Below is a small trained network, with its code and all its weights. Each question gives an input and a class and asks what happens when units are switched off, that is, made to give their printed mean instead of their output.

import numpy as np


def w(rows, s, z=0):
    codes = np.array(rows[::2]) - 128.0
    scale = np.full(codes.shape[1], s)
    scale[-1] = z or s
    return codes * scale


def norm(h):
    return h / np.sqrt((h * h).mean(-1, keepdims=True) + 1e-5)


def f(y):
    return y / 2 * (1 + np.tanh(0.7978845608 * (y + 0.044715 * y**3)))


def log_softmax(a):
    a = a - a.max(-1, keepdims=True)
    return a - np.log(np.exp(a).sum(-1, keepdims=True))


def net(x, mask):
    res = np.array(x, float).reshape(1, 7) / 4 @ E
    u = 0
    for l in range(3):
        y = f(norm(res) @ A[l][:, :-1].T + A[l][:, -1])
        res = res + np.where(mask[u : u + 12], y, B[l][:, -1]) @ B[l][:, :-1]
        u += 12
    return log_softmax(norm(res)[-1] @ U[:, :-1].T + U[:, -1])


A, B = {}, {}
E = w([
[169,85,52,22,128],'x0',
[129,129,127,129,130],'x1',
[131,129,130,128,126],'x2',
[127,125,126,128,128],'x3',
[190,22,137,143,3],'x4',
[78,142,96,94,27],'x5',
[131,129,129,128,127],'x6',
],0.0027)
A[0] = w([
[136,166,93,148,199,98],'0.n0',
[139,197,108,51,117,37],'0.n1',
[124,171,88,76,156,78],'0.n2',
[87,219,158,180,59,131],'0.n3',
[92,159,131,148,132,109],'0.n4',
[109,99,61,112,194,172],'0.n5',
[141,220,117,94,133,4],'0.n6',
[151,173,74,91,91,81],'0.n7',
[79,161,97,207,51,115],'0.n8',
[147,98,102,168,73,129],'0.n9',
[173,193,103,124,155,127],'0.n10',
[178,123,195,254,72,209],'0.n11',
],0.0057,0.0016)
B[0] = w([
[234,165,150,165,153,156],'0.n0',
[64,64,177,130,155,137],'0.n1',
[156,152,254,167,119,146],'0.n2',
[192,180,55,116,170,198],'0.n3',
[170,116,104,133,141,138],'0.n4',
[170,96,172,58,57,162],'0.n5',
[106,76,145,180,103,128],'0.n6',
[30,99,134,99,136,138],'0.n7',
[202,133,107,141,54,185],'0.n8',
[89,129,123,177,4,166],'0.n9',
[154,136,115,49,70,140],'0.n10',
[67,74,139,124,171,252],'0.n11',
],0.003,0.0038)
A[1] = w([
[153,85,148,248,108,96],'1.n0',
[86,98,65,57,142,253],'1.n1',
[95,240,138,182,161,167],'1.n2',
[71,127,116,177,151,177],'1.n3',
[86,49,251,149,67,87],'1.n4',
[129,10,90,68,95,87],'1.n5',
[112,151,121,112,61,75],'1.n6',
[193,63,103,91,89,179],'1.n7',
[99,116,94,146,246,189],'1.n8',
[2,239,152,26,41,222],'1.n9',
[70,198,103,178,95,75],'1.n10',
[170,104,104,180,36,55],'1.n11',
],0.0049,0.0007)
B[1] = w([
[4,48,125,155,126,210],'1.n0',
[121,111,163,165,177,175],'1.n1',
[208,82,28,140,53,212],'1.n2',
[170,68,120,102,142,145],'1.n3',
[156,109,78,30,203,210],'1.n4',
[235,125,144,219,120,253],'1.n5',
[124,100,84,103,126,157],'1.n6',
[146,204,97,163,172,219],'1.n7',
[157,117,161,161,83,182],'1.n8',
[99,55,118,96,79,245],'1.n9',
[167,181,63,67,122,165],'1.n10',
[98,214,188,168,112,221],'1.n11',
],0.004,0.0022)
A[2] = w([
[162,203,109,114,107,126],'2.n0',
[121,60,175,145,107,121],'2.n1',
[139,114,107,142,38,87],'2.n2',
[70,115,95,32,109,162],'2.n3',
[83,62,60,164,132,52],'2.n4',
[142,170,159,199,119,102],'2.n5',
[165,122,111,119,179,188],'2.n6',
[149,177,44,91,125,101],'2.n7',
[3,150,135,140,58,2],'2.n8',
[180,100,139,62,49,178],'2.n9',
[183,163,128,183,103,37],'2.n10',
[163,110,162,64,163,168],'2.n11',
],0.0069,0.00089)
B[2] = w([
[40,46,96,53,167,176],'2.n0',
[30,151,89,98,155,191],'2.n1',
[137,245,51,57,163,251],'2.n2',
[104,46,163,253,212,178],'2.n3',
[135,124,193,58,174,209],'2.n4',
[163,62,132,219,102,167],'2.n5',
[147,210,161,122,51,185],'2.n6',
[140,61,99,63,161,180],'2.n7',
[111,169,226,151,60,213],'2.n8',
[141,92,92,133,241,240],'2.n9',
[86,60,177,224,187,204],'2.n10',
[45,208,160,115,54,183],'2.n11',
],0.0034,0.0027)
U = w([
[195,94,177,210,165,198],'0',
[28,11,190,107,172,113],'1',
[135,104,42,60,140,249],'2',
[54,184,128,153,27,2],'3',
[169,213,213,41,139,10],'4',
],0.012,0.0021)

Each question gives the input, the list of numbers given to net, and the class t.
The units are the neurons (one row each of A and B). Each row of codes is followed by its name. A weight is (code - 128) times the scale printed after its matrix; where a second scale follows, it is the last column's (A, B and U).
mask holds one flag per neuron, layer by layer. A switched-off neuron (its flag False) gives its mean, the last column of its row in B, instead of its output. The means were averaged over made-up inputs and are rounded, as every weight is.
A unit's drop is (log p(t) with every unit on - log p(t) with that unit switched off) / (log p(t) with every unit on - log p(t) with every unit switched off).
unit that matters most: the unit with the biggest drop
top k neurons: the k neurons with the biggest drops, biggest first
top k neurons in layer l: the k neurons of layer l with the biggest drops, biggest first
drop of u: that unit's drop, to one decimal
input [0,4,8,5,6,-7,-8], class 1: top 3 neurons in layer 0 -> 0.n3, 0.n11, 0.n8
input [-1,-3,6,3,-2,1,4], class 2: unit that matters most -> 1.n5
input [0,-3,7,-4,3,-7,0], class 1: top 2 neurons -> 1.n0, 0.n3
input [-7,-7,6,0,1,-4,-6], class 1: top 2 neurons in layer 1 -> 1.n0, 1.n5
input [-3,1,-7,7,-3,1,-2], class 2: top 2 neurons -> 1.n2, 1.n5
input [-1,-3,-5,6,8,2,4], class 3: top 4 neurons -> 1.n11, 0.n9, 1.n2, 1.n0
input [2,3,-3,7,-3,1,5], class 1: top 4 neurons in layer 1 -> 1.n5, 1.n9, 1.n11, 1.n7
input [1,0,-1,-7,-7,-2,2], class 4: top 3 neurons in layer 0 -> 0.n10, 0.n5, 0.n9
input [4,-7,-7,5,8,-1,6], class 0: top 4 neurons -> 1.n5, 1.n7, 1.n11, 1.n9
input [-6,-3,1,8,5,0,5], class 1: top 3 neurons -> 0.n11, 1.n4, 1.n0
input [2,6,1,4,-3,-8,-1], class 4: top 3 neurons in layer 0 -> 0.n5, 0.n10, 0.n9
input [-8,-5,4,-8,8,-3,-8], class 1: top 2 neurons -> 0.n11, 1.n4
input [2,3,-2,7,-4,-4,5], class 4: top 2 neurons -> 1.n5, 0.n5
input [-3,7,0,-7,7,-8,4], class 1: top neuron -> 1.n0
input [8,-5,6,0,2,-4,0], class 0: top 2 neurons in layer 1 -> 1.n5, 1.n4
input [6,-2,-3,-2,3,0,0], class 0: drop of 1.n1 -> 0.2
input [8,-8,-6,-1,5,-6,-2], class 0: drop of 1.n5 -> 0.7
